[[31 43 48 32 37 37 26 46 21 39 19 39 86 31 11]
 [27 46 47 25 46 45 22 43 17 36 14 43 86 37  5]
 [15 52 46 17 58 53 17 36 15 33 11 51 73 45  7]
 [50 10 21 41 23 36 50 33 58 44 58 25  4 31 56]
 [53 18 50 18 28 23 35 63 53 59 35 19 17 27 48]
 [53 16 42 18 28 25 36 59 59 61 40 19 15 30 51]
 [19 63 25 47 49 55 39 13 26 18 33 60 16 58 38]
 [49 18 64 26 28 20 35 59 37 50 36 19 34 20 40]
 [52  6 27 32 25 36 47 39 61 52 57 21  6 31 56]
 [53 18 56 19 28 21 35 63 48 56 34 19 20 25 45]
 [43 45  7 64 31 29 50 17 44 16 52 37 24 37 49]
 [ 9 63 32 34 54 57 29 18 23 26 22 64 24 58 32]] ==> 5

[[189 131 171 142 132 160 127 140]
 [197 103 153 139 128 177 135 115]
 [190 125 166 141 131 163 129 134]
 [217  41 115 131 117 217 151  60]
 [213  63 131 134 120 204 144  80]
 [192 116 160 140 130 169 131 126]
 [189 136 175 142 133 157 125 144]
 [204  86 144 137 124 189 139 100]] ==> 115

[[66 71 77 71 76 87 75 83 58 69 77 81 79 69]
 [58 49 88 78 60 68 75 87 77 69 79 81 79 57]
 [59 66 88 74 64 68 84 86 77 58 79 81 79 57]
 [75 83 64 73 63 82 75 70 77 69 79 81 79 65]
 [77 49 88 78 60 84 72 61 77 80 79 73 70 69]
 [59 42 88 78 57 71 75 84 77 69 79 81 79 56]
 [69 87 75 68 64 76 75 75 77 69 79 81 79 59]
 [59 15 88 84 39 71 64 83 77 79 79 81 79 54]
 [59 49 88 78 60 71 75 83 77 69 79 81 79 57]
 [59 78 88 69 67 71 85 83 77 58 79 81 79 57]
 [68 49 88 78 60 71 75 75 77 76 79 79 78 64]
 [59 49 88 78 60 71 75 83 77 69 79 81 79 57]] ==> 57

[[165  99 130 105 155 111 130 161 131  70 125 139]
 [117 162 131 105 127 137 131  98 117 149 135  85]
 [130 100 150 122 134 128 150 140  88 116 147 151]
 [ 86 105 128 141 107 121 128 109 126 165 154 106]
 [144 143 115 112 117 127 115 124 104 121 129 123]
 [179 132 119 109 129 131 119 151  87  62  85 166]
 [153 193 106  87 136 121 106 110 135 116 110 125]] ==> 85

[[-10   5 -29 -15 -37   1   1  -1 -23 -34   0   0]
 [ 15 -35  16 -19 -27  10   1   6  -1   1   7   1]
 [ 24 -27   6  -8 -26  -5 -13  13 -18 -24  12  -5]
 [ 30 -13  14 -18  -2 -12  -6  19  -6 -26   8  -8]
 [ -1 -31  -1 -24 -35  18   9  -1 -13  -1   5   7]
 [ -9  11  -1 -17 -36  -9   8   1   6 -37  10   1]] ==> 1

[[154 146 154 114 127 145 153 144 150 162]
 [136 152 196 158 140 161 161 151 145 152]
 [147 148 153 144 153 141 159 145 157 141]
 [148 141 142 139 141 156 158 147 151 149]
 [151 141 160 139 148 163 152 163 156 156]
 [153 146 136 148 152 153 151 155 153 148]
 [160 170 142 191   5 153  95 238 130 165]
 [148 142 147 156 162 155 156 164 161 139]
 [171 124 131 154 141 153 143 125 172 142]
 [142 154 162 155 157 148 161 127 143 146]] ==> 152

[[5101 5930 6231 3194 5781 4983 4020 4200 3426 3494 4615 4403 8138 5308
  6070]
 [5670 6464 7211 3605 6313 5766 4156 4707 3787 4066 5692 4187 8916 5928
  6287]
 [5860 6286 6884 4428 4982 4592 4697 4200 2344 4447 4831 3539 6970 5773
  5200]
 [5291 6108 6884 3605 6047 5570 4291 4606 4148 3875 5261 4403 8527 5773
  6287]
 [6239 6821 8190 4428 5515 5375 4832 4606 2705 4828 5692 3323 8138 6393
  5852]
 [6050 6286 7211 4222 4982 4592 4697 4200 2344 4447 4831 3539 6970 5773
  5200]] ==> 6287

[[437 550 557 392 592 645 776 672 275 570 507 673 429 399 415 700]
 [435 683 548 427 432 662 580 430 387 661 385 540 545 462 372 417]
 [495 708 478 487 473 632 470 622 474 542 233 574 486 476 503 495]
 [527 784 514 565 535 476 515 695 417 583 366 551 676 478 671 466]
 [595 627 658 435 388 802 590 407 603 687 520 696 704 434 571 539]
 [602 553 651 570 532 719 611 585 277 528 541 380 743 682 450 561]
 [569 624 632 639 533 712 488 582 374 502 674 522 483 596 727 820]
 [429 546 712 725 558 788 487 537 456 572 714 517 507 583 697 691]
 [392 479 634 598 722 356 645 379 460 328 491 530 590 321 727 581]
 [574 597 527 507 580 603 611 647 507 683 319 425 489 229 432 601]
 [441 364 604 474 472 621 414 576 565 233 499 757 483 511 525 667]] ==> 417
---
[[-1.266, -0.030, 0.837, -1.286, 1.379, 1.248, 1.314], [0.673, 0.777, -0.862, 0.661, -0.571, -0.601, -0.510]]: 0.837
[[7.612, -18.777, -17.614, 10.934], [6.239, -8.338, -13.655, -2.963]]: -17.614
[[-14.4, -19.6, -19.4, -12.3, -2.4], [12.2, 13.4, 8.0, -1.3, -8.8]]: -19.4
[[6.6, -1.7, 1.1, 3.3], [-10.5, -0.6, 13.6, 7.9]]: 1.1
[[0.10, 0.17, 0.16, 0.11], [-0.21, -0.05, 0.18, 0.02]]: 0.16
[[-120.267, -14.505, -2.189, 21.640, 147.172], [-73.787, 82.737, 189.172, -36.175, 50.162]]: -2.189
---
-4.99   0.38  -2.17  -3.82  -3.15  -5.41 result: -3.82

-2.82   4.26   4.28   2.34
 2.37   0.28   1.68  -1.83
 2.91  -4.84  -3.30   5.33
result: -2.82

 1.10   5.86   2.71   4.93
 5.67  -2.38  -2.07  -2.43
 6.41   5.72  -0.02   4.04
result: -2.07

 3.65  -5.50   2.99   4.25 result: 3.65

-1.89  -0.75   0.36   1.52  -1.75   2.88   5.53 result: -0.75

 1.39  -5.98  -0.38   6.62 result: 1.39
---
-0.103   0.153  -0.110  -0.085
 0.126   0.044  -0.106  -0.180
-0.219  -0.094  -0.052   0.018
⇒ -0.094

-0.495  -1.683  -1.959  -1.557  -1.776
 1.349  -1.922  -1.087  -1.066  -1.174
⇒ -1.087

-0.483   1.778  -1.011  -1.629  -0.691   0.356 ⇒ -1.629

-1.55  -0.70   0.96  -0.74   0.25   1.31   1.47 ⇒ 0.25

 0.055  -0.126   0.145   0.053   0.027   0.089 ⇒ 0.053

-0.18   0.09  -0.05  -0.03   0.18 ⇒ -0.05

  32.69   -36.49   185.41  -103.55    24.61    98.12 ⇒ -103.55

-161.8    -9.7    66.0   130.5  -148.6   -15.3   -40.3 ⇒ -148.6
---
[[3 8 3 1 1 7 4]
 [5 4 7 5 5 3 6]] → 7

[[ 85  65  79 184 128]
 [149 122  88 198 137]
 [116  16 146 151  44]] → 198

[[ 79  96 188 204  82]
 [105  83  88 158 159]
 [ 94 137  90 114  51]] → 158

[[3690 3328 6836 3032]
 [4917 5641 3417 9031]] → 6836

[[ 10  -9   2 -26 -36  19]
 [  8 -12  15  15 -14  26]] → -36

[[-346 -401 -241  188   65]
 [ 228 -185  861  656   36]
 [ 318 -323 -738  -22  664]] → 656

[[948   4 273 476]
 [641  84 439  73]] → 273

[[ 117  417  474  452 -399 -255]
 [ 125  308 -675  805  -60  661]] → -399
---
[[-0.29  2.13 -4.53  2.32 -3.96  5.84]
 [ 3.46  1.55 -5.40  6.50  2.25 -1.54]] Answer: -5.40

[-0.22  4.01  3.58 -5.85  4.48 -1.23] Answer: 3.58

[-2.26 -1.66  0.36  4.15 -6.58 -2.89] Answer: 0.36

[-3.61  5.57 -2.62  6.27 -0.13 -4.85] Answer: -2.62

[-1.90  2.70 -6.75 -1.01 -5.37  2.54] Answer: -6.75

[-3.63  3.89 -3.32  5.53  1.14  0.99] Answer: -3.32

[[ 0.87 -2.83  0.46  4.71  0.24  0.03]
 [ 0.06 -2.83  0.10  6.10  0.05  0.00]
 [ 1.80 -2.83  0.49  3.39  0.62  0.02]] Answer: 0.49

[[ 0.35 -0.90 -0.90  3.12 -2.31  1.71]
 [ 4.35  5.04  6.35  1.87  4.03  2.88]
 [-1.85 -1.97 -0.73 -1.44  3.22 -1.01]] Answer: -0.73

[[-0.71  2.53  5.00  0.24 -2.75  4.75]
 [ 4.69  2.39  0.54 -4.31 -2.87 -0.28]
 [-1.89 -0.73 -4.95 -4.10 -0.24  0.39]] Answer: -4.95

[[ 1.18 -6.22  0.46 -5.06 -1.58  3.91]
 [ 1.89 -5.52  5.01 -3.14 -3.99  5.27]
 [-1.06 -3.12  5.14 -1.96 -5.54 -0.59]] Answer: 5.14
---
[[-0.35,3.23,2.41,0.65,2.35,0.38,-0.69],
[-2.68,1.47,6.69,-1.33,-4.35,2.54,2.52],
[-2.57,-0.08,-0.04,-2.10,1.06,-2.69,2.58]]	-0.69

[[-2.94,1.88,-1.08,-0.72,6.12],
[1.83,-1.11,-2.46,-4.31,-1.74]]	6.12

[0.69,1.12,0.82,4.05,-5.36]	-5.36

[-0.67,3.01,1.22,-1.02,5.83]	5.83

[[-5.64,1.76,2.99,1.42],
[-5.29,1.76,2.99,1.42]]	1.42

[-2.16,4.75,0.90,-5.68]	-5.68
---
array([1320, 9904, 8334, 3801, 8724, 1414]) 1320
array([  2, -20, -38,  38, -13, -46]) 2
array([7877, 3036, 8748, 6870, 1868, 7696]) 7877
array([ 20, -25,  -4,  37,  10, -13,  20]) 20
array([2, 4, 8, 2, 0, 4]) 2
array([7888, 5286, 5629, 5115, 2311]) 7888
---
(1.9, 0.7, -0.3, 1.5, 0.2, -1.3, 1.1) Answer: 1.1
(-6.38, -11.97, 16.44, 6.04) Answer: 6.04
(-3.3, 16.4, -18.3, -15.9, -8.3) Answer: -8.3
(-1.49, 0.60, 1.25, 0.66) Answer: 0.66
(31.6, -104.2, 135.6, 45.1, 17.0, 82.6) Answer: 82.6
(-0.038, -0.999, 0.183, 1.507, 0.839) Answer: 0.839
(1.4, -0.2, -0.6, -1.1) Answer: -1.1
(156.6, 172.4, -169.0, 9.6) Answer: 9.6
(0.51, -0.28, 1.73, -1.30, -0.40) Answer: -0.40
